Here is a tiny trained network, its code and every weight. The questions are about switching its units off for an input and a class, where a switched-off unit gives its printed mean instead of its output.

import numpy as np


def w(rows, s, z=0):
    codes = np.array(rows[::2]) - 128.0
    scale = np.full(codes.shape[1], s)
    scale[-1] = z or s
    return codes * scale


def f(y):
    return np.maximum(y, 0)


def log_softmax(a):
    a = a - a.max(-1, keepdims=True)
    return a - np.log(np.exp(a).sum(-1, keepdims=True))


def net(x, mask):
    res = np.array(x, float).reshape(1, 3) / 4 @ E
    y = f(res @ A[0][:, :-1].T + A[0][:, -1])
    res = res + np.where(mask, y, B[0][:, -1]) @ B[0][:, :-1]
    return log_softmax(res[-1] @ U[:, :-1].T + U[:, -1])


A, B = {}, {}
E = w([
[120,184,151,165,147,181,47],'x0',
[83,162,146,48,63,206,188],'x1',
[145,9,93,109,105,160,66],'x2',
],0.012)
A[0] = w([
[108,36,157,115,104,211,115,221],'n1',
[105,51,128,50,90,209,205,139],'n2',
[105,249,142,164,160,182,33,160],'n3',
[101,221,116,117,118,197,166,253],'n4',
[107,212,75,141,125,40,156,168],'n5',
[137,212,151,178,132,208,65,88],'n6',
[152,73,136,225,174,77,20,182],'n7',
[149,140,184,137,160,38,212,177],'n8',
],0.011,0.003)
B[0] = w([
[129,117,77,67,127,90,172,205],'n1',
[206,176,128,12,112,156,78,214],'n2',
[152,144,215,172,124,173,63,211],'n3',
[162,148,195,138,122,148,155,185],'n4',
[51,114,140,206,119,123,142,176],'n5',
[144,176,197,192,135,114,86,189],'n6',
[85,65,45,142,156,88,19,254],'n7',
[87,112,143,251,157,135,178,180],'n8',
],0.016,0.018)
U = w([
[77,126,118,167,143,104,254,254],'0',
[107,75,81,149,165,79,34,145],'1',
[182,128,78,26,102,127,134,42],'2',
[159,178,219,135,125,161,82,84],'3',
],0.0095,0.0015)

Each question gives the input, the list of numbers given to net, and the class t.
The units are the neurons (one row each of A and B). Each row of codes is followed by its name. A weight is (code - 128) times the scale printed after its matrix; where a second scale follows, it is the last column's (A, B and U).
mask holds one flag per neuron, in row order. A switched-off neuron (its flag False) gives its mean, the last column of its row in B, instead of its output. The means were averaged over made-up inputs and are rounded, as every weight is.
A unit's drop is (log p(t) with every unit on - log p(t) with that unit switched off) / (log p(t) with every unit on - log p(t) with every unit switched off).
The circuit of an input: a set's keep is (log p(t) with only the set's units on - log p(t) with every unit switched off) / (log p(t) with every unit on - log p(t) with every unit switched off). Starting from all 8 units, units are removed one at a time, each time the one whose removal leaves the highest keep (on an exact tie, the one counted first), for as long as the keep stays at least 0.8.
units of the circuit, in order: the units of the circuit, biggest drop first
most important unit: the unit with the biggest drop
top k neurons: the k neurons with the biggest drops, biggest first
drop when u is switched off: that unit's drop, to one decimal
input [7,3,7], class 3: top 2 neurons => n6, n7
input [-8,7,-8], class 0: top 2 neurons => n8, n3
input [-3,2,-4], class 0: most important unit => n3
input [-6,1,-2], class 0: units of the circuit, in order => n7, n3
input [-1,2,-4], class 0: top 2 neurons => n2, n3
input [-3,6,-7], class 0: top 4 neurons => n3, n8, n5, n6
input [1,-1,-4], class 3: top 2 neurons => n7, n1
input [2,-3,-6], class 3: drop when n3 is switched off => 0.2
input [-8,3,-4], class 0: drop when n8 is switched off => 0.5
input [-7,2,-5], class 0: drop when n2 is switched off => 0.0
